Below is a small trained network, with its code and all its weights. Each question gives an input and a class and asks what happens when units are switched off, that is, made to give their printed mean instead of their output.

import numpy as np


def w(rows, s, z=0):
    codes = np.array(rows[::2]) - 128.0
    scale = np.full(codes.shape[1], s)
    scale[-1] = z or s
    return codes * scale


def f(y):
    return np.maximum(y, 0)


def log_softmax(a):
    a = a - a.max(-1, keepdims=True)
    return a - np.log(np.exp(a).sum(-1, keepdims=True))


def net(x, mask):
    res = np.array(x, float).reshape(1, 5) / 4 @ E
    y = f(res @ A[0][:, :-1].T + A[0][:, -1])
    res = res + np.where(mask, y, B[0][:, -1]) @ B[0][:, :-1]
    return log_softmax(res[-1] @ U[:, :-1].T + U[:, -1])


A, B = {}, {}
E = w([
[152,77,210,63,116,2],'x0',
[225,201,192,181,106,131],'x1',
[130,34,139,240,184,100],'x2',
[153,38,137,127,11,169],'x3',
[138,123,131,121,135,141],'x4',
],0.0094)
A[0] = w([
[129,60,112,205,172,84,77],'n1',
[174,196,133,198,109,143,143],'n2',
[153,181,81,29,145,134,73],'n3',
[94,193,129,141,219,160,92],'n4',
[114,89,101,114,90,151,127],'n5',
[106,164,63,197,111,187,80],'n6',
[127,192,121,44,52,155,61],'n7',
[74,85,92,114,127,128,245],'n8',
[86,172,77,179,104,239,108],'n9',
[210,136,146,124,126,91,121],'n10',
[151,102,103,168,45,198,124],'n11',
[156,187,224,182,105,162,37],'n12',
[150,81,115,174,119,121,108],'n13',
[151,56,129,173,186,108,55],'n14',
[149,181,171,146,173,155,99],'n15',
[129,105,143,137,21,181,68],'n16',
[102,157,94,198,121,176,43],'n17',
[128,102,120,165,73,121,92],'n18',
[169,84,128,137,183,147,81],'n19',
[212,134,171,160,65,166,138],'n20',
[93,92,136,250,180,180,136],'n21',
[70,54,48,57,166,165,54],'n22',
[90,102,169,114,116,68,113],'n23',
[165,81,146,99,54,161,68],'n24',
[109,178,113,64,104,204,104],'n25',
[107,173,120,121,197,104,55],'n26',
[97,179,109,162,182,104,66],'n27',
[152,126,48,156,168,203,93],'n28',
[139,213,124,79,230,71,121],'n29',
[130,108,167,71,129,75,28],'n30',
],0.011)
B[0] = w([
[167,199,128,144,51,136,187],'n1',
[79,172,57,54,183,115,211],'n2',
[159,176,140,159,53,141,179],'n3',
[69,90,153,191,146,154,188],'n4',
[44,124,131,143,158,144,177],'n5',
[168,89,165,118,162,24,201],'n6',
[184,195,129,190,45,131,200],'n7',
[95,192,104,67,203,168,245],'n8',
[194,72,212,80,135,47,240],'n9',
[121,162,112,90,209,96,179],'n10',
[65,92,137,143,130,165,223],'n11',
[60,151,77,136,127,4,172],'n12',
[132,200,141,149,107,146,165],'n13',
[168,172,108,154,34,122,168],'n14',
[54,104,98,125,139,119,168],'n15',
[59,61,138,202,123,141,194],'n16',
[150,103,150,125,87,1,168],'n17',
[85,128,122,154,123,134,155],'n18',
[111,189,147,142,79,133,143],'n19',
[73,160,80,103,191,124,221],'n20',
[154,237,142,115,54,185,229],'n21',
[66,180,43,132,136,25,189],'n22',
[161,137,188,95,154,68,183],'n23',
[82,35,123,185,118,173,181],'n24',
[179,244,150,148,101,158,200],'n25',
[114,59,91,186,91,144,163],'n26',
[77,81,113,166,95,160,165],'n27',
[183,46,176,76,130,58,197],'n28',
[80,39,148,186,99,188,229],'n29',
[197,92,174,141,111,15,160],'n30',
],0.0079,0.012)
U = w([
[160,196,142,172,79,138,82],'0',
[176,74,183,111,157,62,106],'1',
[84,66,128,214,146,160,94],'2',
[122,157,150,117,182,155,248],'3',
[95,170,58,124,185,93,69],'4',
[193,134,132,78,247,239,166],'5',
],0.012,0.018)

Each question gives the input, the list of numbers given to net, and the class t.
The units are the neurons (one row each of A and B). Each row of codes is followed by its name. A weight is (code - 128) times the scale printed after its matrix; where a second scale follows, it is the last column's (A, B and U).
mask holds one flag per neuron, in row order. A switched-off neuron (its flag False) gives its mean, the last column of its row in B, instead of its output. The means were averaged over made-up inputs and are rounded, as every weight is.
A unit's drop is (log p(t) with every unit on - log p(t) with that unit switched off) / (log p(t) with every unit on - log p(t) with every unit switched off).
The circuit of an input: a set's keep is (log p(t) with only the set's units on - log p(t) with every unit switched off) / (log p(t) with every unit on - log p(t) with every unit switched off). Starting from the 12 units with the biggest drops (on a tie, the unit counted first), units are removed one at a time, each time the one whose removal leaves the highest keep (on an exact tie, the one counted first), for as long as the keep stays at least 0.8.
circuit, biggest first: the units of the circuit, biggest drop first
most important unit: the unit with the biggest drop
k most important neurons: the k neurons with the biggest drops, biggest first
drop of u: that unit's drop, to one decimal
input [3,0,-5,7,6], class 2: most important unit : n24
input [-2,3,-4,-6,1], class 2: circuit, biggest first : [n29, n4]
input [1,7,-6,-1,0], class 4: 4 most important neurons : [n2, n12, n20, n21]
input [-7,-3,3,6,7], class 1: 2 most important neurons : [n9, n28]
input [2,6,-6,-7,-2], class 2: circuit, biggest first : [n29, n26]
input [7,8,-3,4,1], class 4: 2 most important neurons : [n20, n9]
input [4,-8,-6,7,7], class 4: 3 most important neurons : [n22, n8, n29]
input [-5,-2,4,-2,-2], class 1: 4 most important neurons : [n28, n9, n6, n17]
input [4,-7,-8,4,7], class 0: 2 most important neurons : [n7, n3]
input [3,0,-2,4,1], class 2: 2 most important neurons : [n24, n21]
input [0,8,-4,-5,0], class 4: circuit, biggest first : [n12, n2]
input [5,-6,6,6,6], class 0: circuit, biggest first : [n1, n14]
input [5,-3,-6,-5,1], class 0: circuit, biggest first : [n3, n7]
input [-6,2,5,6,7], class 3: 4 most important neurons : [n21, n20, n29, n11]
input [5,-1,6,5,7], class 3: most important unit : n7
input [-8,-6,-3,5,1], class 1: 3 most important neurons : [n9, n28, n6]
input [7,7,-6,6,8], class 3: 2 most important neurons : [n20, n9]
input [-5,-5,-4,-8,-6], class 2: drop of n29 : 0.2
input [-3,-1,-1,-8,-5], class 2: drop of n12 : 0.0
input [2,2,-7,-3,1], class 0: drop of n7 : 0.1
